Each row is followed by its class.
[ -1  -1  -8   0   8   6  -1   2  -1  13  -3   3  -2   0  -9   2   3   0
   4   9   4   2  16   9   5   3 -12  -8   2   1   1 -21  -3   4   2 -10
   2  -4  -1   6  -7  -3  -3  -1   2   0  -3  16   1  30   3  -1   6   2
  -5   0  11   1   7  -8  -5   0   1   4  -4   2 -10  -2  -6  10   2   4
   9  -5  -5   0  -4   0   1  -4   0 -17  -1   3   0   5   1   5   0   3
  -4  -1   1  -3  -7  -3   0   3   2  -4   1   5  12  -4   1   1  -1   1
   3   2] | z433
[  5  -4 -16  -5  13   4   2   3   1  12   0  -2  -6  -1  -4  11   1   0
   2  -6  -5   4  -6  12  -7   4  -9  -1   1   3   2 -14 -13 -11  -1  -6
  -4   1  -3  -7   7  -3  -6  -6 -12  -4  -7  19  -2  27  12   0   3  -2
   4   4   4   1   4   3  -8   1  -7  -2  -5   2 -11 -20   1  -7  11   9
   2 -16  -6  -1   0  -5 -28  -2   1 -13   6   5  -7  -2   7   1  -7  11
 -11   0   4 -12  -4   0  -7   6 -11  -9   1   4  19   5   0  -7   6  -3
  -5   2] | z433
[ -4   6  17   7   6  -2  -6  -4  -1  -1  -1   2  -2   2   5  -3  -2   1
  -5   2  -5  -1  -3   0  -4  -2 -11  -4   0 -11  -3  12  -9   4   0   6
  -4   1  -1  -4  -3   3   2   2  15 -10  -1  -1  -1 -15  13   0   0  16
   5  -4  12  -1  -4  -1  -1  -1   2 -13   5  -5   3 -11   2   2   0  -8
   4  15  -1  -2   0   2  21   0   1  -3  -2  -3   0  -3  -4   3   1  -4
  15   5  -2   5   7  12  -1   2   5   1  -8  -5 -16   4  -3   4   0   4
  -2   1] | z989
[ -1   3  -8  -1 -13  -4   5  -1  -4  -2   1  -5   5   1   0 -14   1   1
  -2  -2  -2   3  -6  -7  20   2  -1   2  -1  -2  -1   1   3  -2   0   4
  11   5   1  -1  -3   3   6  -4 -10   0  -1  -8   6   1 -10  -5   2  -7
  -6  -1  -9  -1   2   9  -1   0  -4   5   0   5   0  21  -4 -11  -7  -1
  11 -11   6  10  -3   0  -1   3  -1  17  -1  -4   1  -2  -1  -3   4   5
   8  -1  -7  -2   3  -7   1  -2   0   0  -4  -6  -4  -4  -4  -5   0  -1
   6  -2] | z270
[ 15  -3   3   0 -13  -1  -3   1  -1  -5   1  -1  -5   2   0  -4  -2   1
  -5   0  -3   2  -5   5  -5  -3   3  -1  -2   0   1 -10 -10  -3  -6   9
  10   4  -4  -3   1   2   5  -1  -7   1   0   7  -7   3  14   4   5  -2
  -3   4   5  -1   4   0  -2  -4   1  -9   1   0  -2  -3   0  -5   4   4
  -3   2 -12   0   1  -1 -16   0   1   0   5   4  -1  -4  -3   1  -7   4
  -1   1   8  -4   1   5  -6   4  -5   7  -8   2   3   4   0  -4   2   1
  -6  -1] | z989
[ 11  -3   6   5 -13   7  -3   2   4   2  -1  -1  -1  -1   1   3  -2   0
   1  -6   1   1  15   2  -5   1  -1  -6   0  -2  -5  -2  -3   6   2   5
  -1 -14   0   3  -1   4   0   1  13  -1   6   4   0   1  11   7   0   4
  -4  -3  12   1   2   1   4  -3   0 -11   1  -2   3 -12   3  17   2  13
  -4   3   1  -7   1   1   6  -1   1   0  -1   2   4   1   1   2   2   3
   0   5   3   2   0  10  -3  -1   9   6  -9   1   3   4  -8  -1   0   1
  -8   2] | z989
[-22   2   7  -6  13   7   0  -1   7  -5   1   5  -7   1  -4   2  -2  -1
  -9  -9   6  -5  -7   5 -17  -3 -13  -8   0  -6  -1   4   9   5   2  -6
  -1  -3  -4  -2   0   3   1   8  10  -2   2  -1  -5  -5   0  -8   0   7
   5   0  18   0  -1  -8   0   3  -6   3   3  -1   5 -10   5  13  -4  12
  -4 -16  -3  -4   0   6  19  -1   1 -16   2   0   2  -1   6   4   3  -3
   8   4   0   4  12  10   7  -1   5   7  14   5 -25   4   9   4   1   0
   4   1] | z433
[-16   6   8   1  22  -5   2  -1  -2  -1  -2   4  -5   5  -2   9  -2   0
  -1   4  -1  -7 -16   0   3  -2 -11  -7   1  -3  -1  12  -3 -10   1   1
 -10   0  -4  -7  -1  -6   0   1   4   2  -2   5  -4  -9   1  -6   0  12
   9   0  16  -1  -1  -4  -3   4  -2   1   4  -1  -3  -1   3  -5   5  -6
   8   1  -9   2  -2   1  10   0   2 -19   1  -7  -4   2  -3   6  -4 -11
  10  -2  -1   2  13  14   2   2  -4  -4   5  -1 -16   3  17   3   1   0
   1  -1] | z433
[  7  -1  10   5   2  -4  -4   0   2   2   2   3  -2   0  -1   3  -2  -2
  -1   1  -1   0   6  -1  -1  -1  -5  -6  -2   0  -2   5  -4   2   0  11
  -4   1  -2   0  -1   0  -1   2   9   2  -6   4  -6  -8  12   1   2   9
   2   0  16   1   0  -2  -1  -1   1 -15   5  -2   0  -4   1   6   6   3
  -2  12  -8  -3   2   1   9   0   1  -3  -2  -3   1   4  -3   1  -1  -5
   4   3   2   3   5  11  -3  -1   3   3  -7  -1  -7   4   0   2  -1   1
  -6   2] | z989
[  1   2   5   1  16  -7  -5  -2   2   1   0   3  -2   0   0  -2  -2   0
  -7   2  -4  -3   7  -7 -13   2 -12  -1   0  -2  -1  17  -4  -1   0  15
  -5   2  -2  -4  -2  -5  -2   0   4   2   2   2   1 -18   2  -4   3  10
   5   1  17   7  -3   3  -2  -3   1 -11   0  -4   1  11   2  -1  12  -1
   3  10  -5   6   0   0   3  -1  -1   5  -2  -3   0   7   0  -1  -1  -8
  -1  -1  -4   0  11  -2   0   0   2  -7  -1  -5 -20  -1   7   4   4  -2
  -4   1] | z433
[-16   6   4   8   8  -2  -3  -4  -2  -9   2   1  -3   3  -1  -3  -2   0
   2   2  -1  -2 -12   0   5  -8  -4  -2   1   1  -1   5   1   3  -2  -3
   0   3  -7   0  -5   1   2   3   2  -1   1  -5  -1 -16  -6  -8   0   4
   3   0   3  -6  -4  -5  -2   2   0   2   5  -1   2  -6   5  -8  -4 -14
   7   9  -1   4  -2  -4  15   0  -1 -13  -4  -3  -1 -10  -2   3   1 -12
  11   1  -8   4   7   8   4   1  -1   1   3  -2 -24   1  11   6  -5   2
   0  -3] | z270
[ -1   3   4   0  -2  -4  -4   0  -4  -4   7   4  -4   1   4  -8  -1  -3
   0   0  -7   1 -11  -2  -1   0   0   6   2  -2  -5   7 -10  -6  -1   7
   6  10  -2  -4  -2   1   2  -3  -4  -1  -1  -1   1  -8  10  -1   2  -4
  -4  -1  -5  -3  -1   2  -1  -2  -2  -9   2  -6  -2  -6   1 -12  -4  -5
   7   0   2   4   0  -2   0   0   0   9  -2  -1  -4  -6  -2  -1   0   3
  11   2  -1  -1   0  -1   1   2  -3   0 -10  -3  -9   2 -12  -3  -3   2
   0  -3] | z270
[ -1   1   9   1 -10   2   0  -2   2  -1  -3  -1  -2   3  -1   1   0   0
  -2  -1  -1   1   0   0   6   0  -4  -7   1  -1  -5  -3  -3   4   0   3
   4  -2  -1  -1   0  -2   5   3   8   0  -3   3  -3   4  14   1   5   4
   1  -3   9   1   1   1  -5  -1  -1  -7   0  -1   1  -3   1   5  -4   6
   2  -3  -1   0   0   0  13   1   3  -1  -2   1   1  -2  -2   2   1   4
  12   0   1   0   5   9  -6  -2   4   5  -4  -1   1   5  -9   0   1   2
   2   0] | z989
[ -1   4  -6   1  11  -5  -8  -4  -3   4  -1   2   3   0  -2  -7   1   3
   1  16  -2   2   7  -9   6   4  -7  -3  -2  -2   4  -8  -4   1   2  14
   0   1  -3   2 -15  -5   0  -1   0   4   1   3  -2   1 -11  -1   5   6
 -12   1  15  15  -2  -7   0  -2  -1  -3   4  -5   1  20  -5 -11   7 -12
  20  14 -11   4  -2  -2   5  -2  -2   4  -6  -8   5  10  -5   1  -5 -12
  -4  -2  -7   3   3  -8   3  -1  -4  -1  -5  -3 -18  -6  16   3  -2  -2
   0  -4] | z433
[  6  -1 -16   5 -10   1   7   3   4   3  -5   0  16   1  -4   7   0   1
   3  10   5  -2  12  -5  24   1   7 -10  -3  -2   5 -18  14   1   1   3
   0 -10   5   8  -1   1   7   0  -4   2   3  -1  -4  18 -13   1  -4   2
  -5   1   6   5   2   2   7   0   3  13   4   0   3  28  -3   3   5   2
   7   6  -3   2   1   3  -8   4  -2  -1  -2  -3   6  11  -2   0  -3  -8
 -13  -4  -2   1  -2   3   0   2  -4  10   1   1  13  -5  17  -2   0  -2
   2  -1] | z433
[ 12   2   2   9  -6  -6   3   0   1  -1   0  -4   7   2   5  -2  -2   0
   1  -4  -5   0   0  -6  11   0   1  16   0  -1   0  11  -6   0   1  13
  -1   0   1   0   1   3   3  -2   0   1   0  -3   2 -13   1   4  -2   3
   0  -1  -4   2   0  10   2  -4   2 -13   6   2   4  -1  -1  -5   5  -5
   3  10   5   0   1   1  -3   0   1  10   0  -3   2   0  -1  -1   0  -2
   3   2  -1   1   2   4  -3  -1  -1   1 -11  -6  -6   3  -4  -2  -1   0
  -6  -1] | z270
[-13  -4  10  -4  -2   3  -5  -5   0  -3  -5   4   4   1   2  -2   0   1
  -3  18  10  -1   1 -14   4   4   4  -6   2  -7   0 -10  10   5   5   4
   1  -4  -1   0  -9  -1   1   3  14   7   8  -4  -7   7  -1   0   2   3
  -5  -3  13   2  -5 -12   4   2   2   7   1  -2   3  23  -7   6  -4  -1
   6   6  -3   1   1   0  24   3  -1   7   1  -3   6   5  -5   2   1  -3
   6  -3  -6   6   6  -4   6  -1   7   6   2   1   0  -6   5   6   0  -1
  11  -2] | z433
[  1   1  -6   2   9  -2  -2  -1  -1   5  -2   1   1   0  -3   2   0   2
  -1   9  -1  -1   2  -3   7   1  -5  -5   0  -1   3 -13  -2  -1   1   6
  -3   0  -1   0  -4  -5  -3  -1  -2   0   0   7  -4  11  -3  -3   4   5
  -2   2  14   4   0   0   1   2  -3   0   1  -1  -2  11  -2  -5  10  -2
  10   2  -8   1   0   0  -3  -2  -6  -5   0  -3   0   9  -1   3  -6  -6
 -10  -2  -3   6   3   1  -2   2  -5  -2  -1   0  -5   0  13  -1  -1   0
  -2  -2] | z433
[  0   0  18   2  -7   3   5   0  -1   1  -1   1  -6   1   3  -1  -1  -1
  -4   0  -3   3  -1   0   0  -1  -7   0   2  -4  -5   0  -9  -2   3   8
   2   0  -3  -4   1   2   0   2  12   0  -1   4  -2   2  20   5   3   0
   0  -4   7   0   2  -1  -4  -1  -1 -11   1  -5   0 -11   2   5  -5   5
   2  -6   2  -1   0   2  17   2   2   4   4   1  -1  -3  -1   1   2  10
  15   4  -1   0   3   8  -2  -3   7   3 -10  -1   3   3 -14   0   4   3
   0   2] | z989
[  4   3   1   4   0 -11   3   3  -4   2  -1  -6   3   3   2  -3   1   1
   4   1  -9  -1  -8  -3  16  -1  -4   1   0  -1  -1   5  -7  -4  -2   8
  -1   2   0  -1   1  -2  -1  -3  -7   0  -3   2   3  -6  -1   0  -1   2
   3   1  -2  -3   2   7  -3   0   3  -6   0   0  -2   6   0 -14   3  -8
   8   3  -2   7  -3  -1  -5   2   2   3  -1   0  -2  -2  -5  -1   0  -2
   7   0   0  -2   0   4  -2   1  -5  -3  -3  -6  -4   0   2  -2   2   1
   0   0] | z270
[  3   0   8   2   3  -1  -7  -2  -1  -3   0   2  -3   2   3   1  -2   2
  -3   7  -4   0  -7  -5  -6   2   0  -2  -1  -2  -2  -2  -3   0  -2  17
  -1   3  -2  -5  -2  -4   1   2   2   1   1   2  -6  -6  10   1   3   3
  -2   2  12   4   1  -4   2  -1  -1 -10   6  -4   2  -1   1  -5   4  -5
   4   8 -10  -1  -1  -2   4   2  -2   0  -1  -3   0  -3   0   4  -6  -3
   2   2  -1   2   8   8  -4 -10  -3   8  -6   2 -11   6   6  -1   2   2
  -5  -3] | z433
[  8   0   8   2   6  -1  -5  -1   1   5   3   0 -10   2   1  -3  -1   2
  -4  -9  -7   4   1   3 -12   0 -12   1  -1  -1  -4  11 -17 -16  -1  10
  -1   6  -4  -3   0  -3  -2  -3  -1  -2  -2  10   2  -6  21   3   6   2
   1   2   9   0   0   6  -9  -4  -1 -22   1  -3  -4 -20   2  -3   4   5
  -2  -4  -3  -2   2   1  -2  -4   1   5   1  -2  -2  -2   1   1  -1   6
   8   3   2  -3   4  -1  -6   0   2  -3  -7  -1 -10   5 -12  -3   5   0
  -4   1] | z989
